Below is a small trained network, with its code and all its weights. Each question gives an input and a target symbol and asks what happens when units are switched off, that is, made to give their printed mean instead of their output.

import numpy as np


def w(rows, s, z=0):
    codes = np.array(rows[::2]) - 128.0
    scale = np.full(codes.shape[1], s)
    scale[-1] = z or s
    return codes * scale


def f(y):
    return np.maximum(y, 0)


def softmax(a):
    e = np.exp(a - a.max(-1, keepdims=True))
    return e / e.sum(-1, keepdims=True)


def log_softmax(a):
    a = a - a.max(-1, keepdims=True)
    return a - np.log(np.exp(a).sum(-1, keepdims=True))


def net(x, mask):
    ids = ['βγδεζημξπστ'.index(c) for c in x.split()]
    T = len(ids)
    res = E[ids] + P[:T]
    u = 0
    for l in range(3):
        r = res
        for j in range(2):
            rows = slice(2 * j, 2 * j + 2)
            q, k, v = (r @ M[l][rows].T for M in (Q, K, V))
            z = softmax(np.where(np.tri(T) > 0, q @ k.T / 2**0.5, -1e9)) @ v
            o = O[l][rows]
            res = res + np.where(mask[u + j], z, o[:, -1]) @ o[:, :-1]
        u += 2
        y = f(res @ A[l][:, :-1].T + A[l][:, -1])
        res = res + np.where(mask[u : u + 8], y, B[l][:, -1]) @ B[l][:, :-1]
        u += 8
    return log_softmax(res[-1] @ U[:, :-1].T + U[:, -1])


Q, K, V, O, A, B = {}, {}, {}, {}, {}, {}
E = w([
[155,254,175],'β',
[88,132,141],'γ',
[116,148,125],'δ',
[88,170,137],'ε',
[133,151,142],'ζ',
[206,73,178],'η',
[245,78,27],'μ',
[119,133,127],'ξ',
[162,200,125],'π',
[119,151,128],'σ',
[108,123,210],'τ',
],0.0084)
P = w([
[74,121,41],'0',
[80,118,112],'1',
[120,157,130],'2',
[160,170,151],'3',
[202,186,156],'4',
[211,197,164],'5',
[244,204,169],'6',
[249,210,168],'7',
[242,190,157],'8',
],0.0019)
Q[0] = w([
[102,202,145],'0.h1',
[148,55,110],'0.h1',
[254,175,130],'0.h2',
[252,168,138],'0.h2',
],0.011)
K[0] = w([
[162,229,180],'0.h1',
[81,47,78],'0.h1',
[243,27,22],'0.h2',
[254,33,31],'0.h2',
],0.0099)
V[0] = w([
[75,62,135],'0.h1',
[140,149,209],'0.h1',
[160,163,22],'0.h2',
[96,148,254],'0.h2',
],0.0059)
O[0] = w([
[105,37,135,66],'0.h1',
[85,153,153,153],'0.h1',
[98,156,16,224],'0.h2',
[123,149,255,4],'0.h2',
],0.0056,0.0015)
A[0] = w([
[120,130,236,227],'0.n1',
[235,51,115,252],'0.n2',
[163,69,203,246],'0.n3',
[176,158,218,196],'0.n4',
[108,255,146,237],'0.n5',
[164,143,15,243],'0.n6',
[87,92,146,106],'0.n7',
[44,129,171,184],'0.n8',
],0.006,0.0021)
B[0] = w([
[202,166,206,198],'0.n1',
[173,3,117,232],'0.n2',
[215,75,201,192],'0.n3',
[164,151,226,198],'0.n4',
[59,232,136,233],'0.n5',
[93,92,6,252],'0.n6',
[78,143,98,130],'0.n7',
[159,209,163,159],'0.n8',
],0.0048,0.0036)
Q[1] = w([
[204,65,114],'1.h1',
[213,91,103],'1.h1',
[119,193,236],'1.h2',
[128,78,1],'1.h2',
],0.0072)
K[1] = w([
[79,188,151],'1.h1',
[74,180,162],'1.h1',
[108,195,251],'1.h2',
[140,49,2],'1.h2',
],0.0083)
V[1] = w([
[21,133,150],'1.h1',
[4,132,157],'1.h1',
[81,34,27],'1.h2',
[98,161,132],'1.h2',
],0.0044)
O[1] = w([
[65,13,128,24],'1.h1',
[57,31,145,7],'1.h1',
[12,32,2,233],'1.h2',
[111,170,171,64],'1.h2',
],0.003,0.0012)
A[1] = w([
[184,66,195,253],'1.n1',
[160,169,230,248],'1.n2',
[57,205,103,240],'1.n3',
[101,254,181,215],'1.n4',
[184,94,99,228],'1.n5',
[131,135,77,238],'1.n6',
[193,37,114,218],'1.n7',
[100,219,200,214],'1.n8',
],0.0068,0.0028)
B[1] = w([
[190,40,217,207],'1.n1',
[255,134,104,254],'1.n2',
[58,222,38,197],'1.n3',
[172,214,60,243],'1.n4',
[115,56,110,200],'1.n5',
[77,108,65,198],'1.n6',
[133,32,127,209],'1.n7',
[205,206,65,230],'1.n8',
],0.0048,0.0063)
Q[2] = w([
[94,103,162],'2.h1',
[166,161,74],'2.h1',
[10,106,134],'2.h2',
[126,154,108],'2.h2',
],0.013)
K[2] = w([
[96,202,158],'2.h1',
[160,68,89],'2.h1',
[2,131,125],'2.h2',
[154,157,169],'2.h2',
],0.0098)
V[2] = w([
[58,156,87],'2.h1',
[71,190,84],'2.h1',
[178,158,200],'2.h2',
[147,1,149],'2.h2',
],0.0064)
O[2] = w([
[68,151,187,53],'2.h1',
[102,172,196,4],'2.h1',
[197,145,140,236],'2.h2',
[127,3,124,159],'2.h2',
],0.0068,0.0044)
A[2] = w([
[175,149,109,174],'2.n1',
[143,67,255,124],'2.n2',
[87,120,126,254],'2.n3',
[161,158,124,146],'2.n4',
[111,83,111,84],'2.n5',
[101,84,113,122],'2.n6',
[104,87,110,100],'2.n7',
[130,151,81,93],'2.n8',
],0.0084,0.0063)
B[2] = w([
[129,68,137,255],'2.n1',
[68,158,1,190],'2.n2',
[81,121,217,190],'2.n3',
[155,102,155,216],'2.n4',
[152,200,151,175],'2.n5',
[130,173,165,180],'2.n6',
[167,170,163,173],'2.n7',
[127,132,64,183],'2.n8',
],0.0064,0.0091)
U = w([
[163,210,101,29],'β',
[98,129,168,151],'γ',
[83,136,141,148],'δ',
[94,140,161,154],'ε',
[136,122,218,131],'ζ',
[146,31,4,157],'η',
[58,127,3,100],'μ',
[81,67,241,255],'ξ',
[101,176,56,15],'π',
[93,135,141,125],'σ',
[198,111,244,148],'τ',
],0.0039,0.0042)

Each question gives the input, a string of symbols that net reads in full, and the target symbol t.
The units are the heads (2 rows each of Q, K, V and O) and the neurons (one row each of A and B). Each row of codes is followed by its name. A weight is (code - 128) times the scale printed after its matrix; where a second scale follows, it is the last column's (O, A, B and U).
mask holds one flag per unit, layer by layer, with each layer's heads first. A switched-off unit (its flag False) gives its mean, the last column of its rows in O or B, instead of its output. The means were averaged over made-up inputs and are rounded, as every weight is.
A unit's drop is (log p(t) with every unit on - log p(t) with that unit switched off) / (log p(t) with every unit on - log p(t) with every unit switched off).
most important unit: the unit with the biggest drop
top k neurons: the k neurons with the biggest drops, biggest first
top k neurons in layer l: the k neurons of layer l with the biggest drops, biggest first
which heads matter: for each layer, one digit per head in row order, 1 if its drop is at least 0.15 and else 0, layers parted by /
input ζ τ π γ, target τ: most important unit => 0.h2
input β ξ ζ ξ τ σ β β, target β: top 2 neurons => [1.n4; 1.n8]
input π η ε ε β ζ, target β: top 2 neurons in layer 0 => [0.n5; 0.n2]
input γ ξ η ζ, target η: top 3 neurons => [1.n1; 0.n2; 0.n3]
input δ τ γ η π, target η: top 2 neurons => [1.n1; 0.n3]
input π η γ ε μ ζ δ μ π, target μ: which heads matter => 01 / 01 / 00
input η η ζ ξ δ β ε ξ, target β: which heads matter => 11 / 01 / 01
input ξ τ ζ η τ η η ξ, target η: top 2 neurons in layer 1 => [1.n1; 1.n2]
input ζ η γ, target η: top 2 neurons => [1.n1; 0.n2]
input η δ η η ζ η π, target η: which heads matter => 00 / 00 / 11
input σ γ δ γ η, target η: which heads matter => 01 / 00 / 01
input β σ ζ ζ β δ, target β: top 2 neurons in layer 0 => [0.n5; 0.n2]
input γ τ σ τ ξ, target τ: which heads matter => 01 / 01 / 01
input β γ π σ, target β: most important unit => 2.h2
input σ η ζ η ξ γ γ π γ, target η: which heads matter => 01 / 00 / 11
input τ τ β ζ γ ξ η, target η: top 3 neurons => [1.n1; 2.n2; 0.n3]
input η β β γ δ ε, target β: top 2 neurons in layer 0 => [0.n5; 0.n2]
input η β σ σ, target β: top 2 neurons in layer 0 => [0.n2; 0.n5]
input ε β π ξ η ξ, target η: top 4 neurons => [1.n1; 0.n3; 0.n2; 0.n5]
input τ σ η ξ τ, target τ: top neuron => [1.n8]
input β τ β ξ τ ξ, target τ: top 3 neurons in layer 2 => [2.n2; 2.n4; 2.n1]
input δ β π π, target β: top 2 neurons in layer 1 => [1.n4; 1.n8]
input σ η β γ, target β: top 3 neurons => [1.n8; 1.n4; 1.n2]
